Below are the code and all the weights of a small trained network. Each question names an input and a class and asks about switching units off, where a switched-off unit gives its printed mean instead of its output.

import numpy as np


def w(rows, s, z=0):
    codes = np.array(rows[::2]) - 128.0
    scale = np.full(codes.shape[1], s)
    scale[-1] = z or s
    return codes * scale


def norm(h):
    return h / np.sqrt((h * h).mean(-1, keepdims=True) + 1e-5)


def f(y):
    return np.maximum(y, 0)


def log_softmax(a):
    a = a - a.max(-1, keepdims=True)
    return a - np.log(np.exp(a).sum(-1, keepdims=True))


def net(x, mask):
    res = np.array(x, float).reshape(1, 4) / 4 @ E
    u = 0
    for l in range(4):
        y = f(norm(res) @ A[l][:, :-1].T + A[l][:, -1])
        res = res + np.where(mask[u : u + 4], y, B[l][:, -1]) @ B[l][:, :-1]
        u += 4
    return log_softmax(norm(res)[-1] @ U[:, :-1].T + U[:, -1])


A, B = {}, {}
E = w([
[202,174,133,224,136,63,110,138],'x0',
[162,123,170,240,87,163,162,71],'x1',
[209,239,180,145,210,209,255,146],'x2',
[113,226,174,90,42,120,142,121],'x3',
],0.0077)
A[0] = w([
[128,183,153,51,173,213,253,139,134],'0.n0',
[109,199,140,23,126,159,165,127,2],'0.n1',
[52,48,110,35,78,153,78,118,45],'0.n2',
[78,90,156,147,56,196,157,91,104],'0.n3',
],0.019,0.0057)
B[0] = w([
[178,70,55,182,126,183,164,96,253],'0.n0',
[155,114,142,199,49,152,111,215,193],'0.n1',
[85,155,152,74,185,88,116,2,215],'0.n2',
[161,111,116,175,96,121,116,168,174],'0.n3',
],0.017,0.021)
A[1] = w([
[74,81,124,144,31,101,56,90,89],'1.n0',
[2,65,187,73,63,182,96,235,81],'1.n1',
[36,133,154,54,46,80,64,154,63],'1.n2',
[77,157,107,63,82,85,72,172,4],'1.n3',
],0.021,0.0029)
B[1] = w([
[180,110,69,184,136,192,138,132,248],'1.n0',
[109,177,57,34,146,130,19,47,132],'1.n1',
[111,143,145,62,168,152,116,7,199],'1.n2',
[110,144,88,122,102,104,97,34,158],'1.n3',
],0.012)
A[2] = w([
[126,108,134,68,6,158,161,235,3],'2.n0',
[120,93,64,13,203,121,130,222,52],'2.n1',
[88,119,162,95,90,125,167,171,143],'2.n2',
[155,228,153,125,103,187,221,135,164],'2.n3',
],0.019,0.0016)
B[2] = w([
[171,107,83,154,165,125,94,48,228],'2.n0',
[66,81,86,129,190,148,132,250,150],'2.n1',
[85,108,80,102,118,128,95,98,128],'2.n2',
[124,195,165,110,69,139,82,153,255],'2.n3',
],0.014,0.0051)
A[3] = w([
[101,150,174,86,206,155,109,94,110],'3.n0',
[93,175,150,7,198,60,81,149,88],'3.n1',
[58,54,185,49,23,59,158,168,31],'3.n2',
[106,65,156,198,106,65,116,136,5],'3.n3',
],0.016,0.0022)
B[3] = w([
[73,254,10,118,147,189,61,217,254],'3.n0',
[70,76,16,174,111,244,51,208,246],'3.n1',
[216,87,173,199,165,56,119,126,128],'3.n2',
[145,160,66,87,28,242,148,151,167],'3.n3',
],0.0072,0.007)
U = w([
[200,98,60,231,78,201,121,143,212],'0',
[44,138,81,56,191,129,60,3,211],'1',
[74,106,191,86,119,59,178,164,20],'2',
[91,70,184,88,130,94,200,134,21],'3',
[56,80,93,111,205,128,112,247,87],'4',
[105,83,218,63,126,74,155,162,3],'5',
[130,244,224,143,67,121,89,175,80],'6',
],0.011,0.0048)

Each question gives the input, the list of numbers given to net, and the class t.
The units are the neurons (one row each of A and B). Each row of codes is followed by its name. A weight is (code - 128) times the scale printed after its matrix; where a second scale follows, it is the last column's (A, B and U).
mask holds one flag per neuron, layer by layer. A switched-off neuron (its flag False) gives its mean, the last column of its row in B, instead of its output. The means were averaged over made-up inputs and are rounded, as every weight is.
A unit's drop is (log p(t) with every unit on - log p(t) with that unit switched off) / (log p(t) with every unit on - log p(t) with every unit switched off).
top k neurons: the k neurons with the biggest drops, biggest first
top k neurons in layer l: the k neurons of layer l with the biggest drops, biggest first
drop when u is switched off: that unit's drop, to one decimal
input [6,8,1,1], class 6: top 3 neurons : [0.n0, 0.n1, 2.n3]
input [6,-1,1,5], class 6: top 2 neurons : [0.n0, 0.n2]
input [7,0,0,3], class 6: top 2 neurons : [0.n0, 0.n2]
input [8,-6,0,-7], class 4: top neuron : [0.n0]
input [-2,-2,0,-7], class 4: top 2 neurons in layer 3 : [3.n1, 3.n0]
input [7,2,4,-6], class 6: top 3 neurons : [0.n0, 0.n2, 1.n0]
input [2,1,0,3], class 6: top 2 neurons in layer 0 : [0.n0, 0.n2]
input [3,1,1,1], class 6: top 3 neurons : [0.n0, 0.n2, 0.n1]
input [6,7,2,-1], class 6: top 3 neurons : [0.n0, 0.n2, 2.n3]
input [8,2,-1,6], class 6: top 3 neurons : [0.n0, 0.n2, 0.n1]
input [0,-3,-1,-8], class 1: top 2 neurons in layer 0 : [0.n2, 0.n3]
input [2,0,-4,3], class 1: drop when 2.n1 is switched off : 0.0
input [-5,-4,-2,-8], class 1: drop when 0.n2 is switched off : 0.1
input [-2,3,-3,-1], class 1: drop when 0.n2 is switched off : 1.6
input [8,-3,-8,0], class 1: top neuron : [0.n0]
